Here is a tiny trained network, its code and every weight. The questions are about switching its units off for an input and a target symbol, where a switched-off unit gives its printed mean instead of its output.

import numpy as np


def w(rows, s, z=0):
    codes = np.array(rows[::2]) - 128.0
    scale = np.full(codes.shape[1], s)
    scale[-1] = z or s
    return codes * scale


def f(y):
    return np.maximum(y, 0)


def softmax(a):
    e = np.exp(a - a.max(-1, keepdims=True))
    return e / e.sum(-1, keepdims=True)


def log_softmax(a):
    a = a - a.max(-1, keepdims=True)
    return a - np.log(np.exp(a).sum(-1, keepdims=True))


def net(x, mask):
    ids = ['ΓΔαβελμτφψ'.index(c) for c in x.split()]
    T = len(ids)
    res = E[ids] + P[:T]
    r = res
    for j in range(2):
        rows = slice(4 * j, 4 * j + 4)
        q, k, v = (r @ M[0][rows].T for M in (Q, K, V))
        z = softmax(np.where(np.tri(T) > 0, q @ k.T / 4**0.5, -1e9)) @ v
        o = O[0][rows]
        res = res + np.where(mask[j], z, o[:, -1]) @ o[:, :-1]
    y = f(res @ A[0][:, :-1].T + A[0][:, -1])
    res = res + np.where(mask[2:14], y, B[0][:, -1]) @ B[0][:, :-1]
    return log_softmax(res[-1] @ U[:, :-1].T + U[:, -1])


Q, K, V, O, A, B = {}, {}, {}, {}, {}, {}
E = w([
[179,142,90,103],'Γ',
[64,85,199,117],'Δ',
[160,160,98,81],'α',
[102,107,116,110],'β',
[122,139,121,185],'ε',
[180,64,161,31],'λ',
[145,175,227,140],'μ',
[95,108,146,102],'τ',
[195,119,5,190],'φ',
[108,128,122,142],'ψ',
],0.019)
P = w([
[75,15,185,164],'0',
[46,90,150,144],'1',
[59,254,67,37],'2',
[79,172,115,82],'3',
[97,178,116,113],'4',
[98,104,162,149],'5',
[104,178,117,150],'6',
[116,189,100,159],'7',
[125,178,104,165],'8',
[128,180,103,168],'9',
[132,185,101,172],'10',
[130,151,100,191],'11',
[125,157,102,195],'12',
],0.0084)
Q[0] = w([
[182,48,120,114],'H0',
[76,69,163,124],'H0',
[107,126,75,55],'H0',
[120,113,83,74],'H0',
[72,151,148,158],'H1',
[122,72,139,91],'H1',
[192,103,237,254],'H1',
[100,190,154,173],'H1',
],0.012)
K[0] = w([
[146,103,197,162],'H0',
[85,132,187,113],'H0',
[140,128,61,74],'H0',
[204,55,48,174],'H0',
[1,38,111,191],'H1',
[213,63,103,115],'H1',
[148,160,32,146],'H1',
[114,210,95,84],'H1',
],0.0092)
V[0] = w([
[86,12,73,255],'H0',
[63,209,74,115],'H0',
[136,66,141,108],'H0',
[48,82,165,75],'H0',
[94,204,149,142],'H1',
[204,164,171,125],'H1',
[72,79,169,172],'H1',
[152,122,244,116],'H1',
],0.0075)
O[0] = w([
[147,1,53,182,164],'H0',
[42,180,124,170,246],'H0',
[60,79,164,97,51],'H0',
[31,189,228,21,154],'H0',
[48,183,83,208,250],'H1',
[131,125,27,78,53],'H1',
[201,22,170,190,245],'H1',
[122,34,23,80,125],'H1',
],0.0061,0.0022)
A[0] = w([
[150,156,124,56,254],'N0',
[110,120,208,90,23],'N1',
[161,96,40,167,34],'N2',
[72,205,58,60,206],'N3',
[178,179,162,68,129],'N4',
[236,148,120,136,209],'N5',
[186,98,125,235,107],'N6',
[56,133,79,99,238],'N7',
[196,117,241,100,104],'N8',
[209,83,135,31,149],'N9',
[91,160,215,132,84],'N10',
[132,84,1,157,40],'N11',
],0.0094,0.0055)
B[0] = w([
[244,123,173,179,197],'N0',
[75,169,107,127,161],'N1',
[124,109,124,2,179],'N2',
[83,19,191,126,236],'N3',
[193,196,147,129,172],'N4',
[138,113,109,206,199],'N5',
[104,181,65,166,254],'N6',
[97,74,149,157,235],'N7',
[90,189,126,136,180],'N8',
[203,229,137,123,167],'N9',
[55,113,137,75,205],'N10',
[108,96,116,43,193],'N11',
],0.0088,0.0061)
U = w([
[135,9,117,142,241],'Γ',
[32,99,97,110,121],'Δ',
[193,129,129,83,179],'α',
[127,156,94,77,3],'β',
[145,124,55,81,105],'ε',
[131,143,106,84,2],'λ',
[142,159,163,151,254],'μ',
[147,132,110,95,1],'τ',
[184,154,85,209,76],'φ',
[123,156,92,67,4],'ψ',
],0.013,0.0056)

Each question gives the input, a string of symbols that net reads in full, and the target symbol t.
The units are the heads (4 rows each of Q, K, V and O) and the neurons (one row each of A and B). Each row of codes is followed by its name. A weight is (code - 128) times the scale printed after its matrix; where a second scale follows, it is the last column's (O, A, B and U).
mask holds one flag per unit, heads first, then neurons. A switched-off unit (its flag False) gives its mean, the last column of its rows in O or B, instead of its output. The means were averaged over made-up inputs and are rounded, as every weight is.
A unit's drop is (log p(t) with every unit on - log p(t) with that unit switched off) / (log p(t) with every unit on - log p(t) with every unit switched off).
The circuit of an input: a set's keep is (log p(t) with only the set's units on - log p(t) with every unit switched off) / (log p(t) with every unit on - log p(t) with every unit switched off). Starting from the 12 units with the biggest drops (on a tie, the unit counted first), units are removed one at a time, each time the one whose removal leaves the highest keep (on an exact tie, the one counted first), for as long as the keep stays at least 0.8.
units of the circuit, in order: the units of the circuit, biggest drop first
most important unit: the unit with the biggest drop
k most important neurons: the k neurons with the biggest drops, biggest first
drop of u: that unit's drop, to one decimal
input ε ε ε α α τ ε Γ, target φ: units of the circuit, in order : (N5 H0)
input ε ψ λ α, target α: units of the circuit, in order : (N0 H1)
input ε β λ, target α: most important unit : N0
input μ ψ ε, target Γ: units of the circuit, in order : (N3 N6 H1)
input ε ψ ε α ε ε, target φ: units of the circuit, in order : (H0 N3 N6)
input ε α ε μ ε ε ψ φ, target ε: units of the circuit, in order : (H0 N2)
input Γ β β α ψ τ ε, target Δ: units of the circuit, in order : (H0 N0 N9)
input λ λ α μ μ λ ε β ε, target Δ: units of the circuit, in order : (H1 N0)
input φ ψ ε Γ, target ε: units of the circuit, in order : (H0 N2 N3 N6)
input β ψ μ ψ β α, target Γ: units of the circuit, in order : (N3 H1 N6)
input ψ ε ε Γ φ β ψ ε μ ψ ε μ ψ, target φ: units of the circuit, in order : (H0 N3)
input ε ε ε ψ μ ε ε β Γ, target Γ: 2 most important neurons : (N3 N5)
input ε μ τ, target Γ: units of the circuit, in order : (H1 N3 N0)
input ε ε μ ε Γ ψ α ε Γ α, target Γ: most important unit : N3
input ε ψ φ ψ ψ ε ψ, target φ: 2 most important neurons : (N3 N10)
input Γ ε Γ ψ α, target μ: 2 most important neurons : (N4 N3)
input ψ ψ Γ, target μ: 2 most important neurons : (N3 N4)
input ψ α ψ ε ε ε ε μ ψ ψ φ ε α, target ε: 2 most important neurons : (N2 N11)
input Γ ψ μ ε Γ, target Γ: drop of N1 : 0.0
input ε τ ε ε Δ ε Γ φ Γ α τ Γ, target ε: drop of N7 : 0.1
input λ ε ε μ λ ε μ α μ β, target Γ: most important unit : H1
input ε λ ψ ε λ μ ε ψ β τ, target Γ: drop of H1 : 0.2
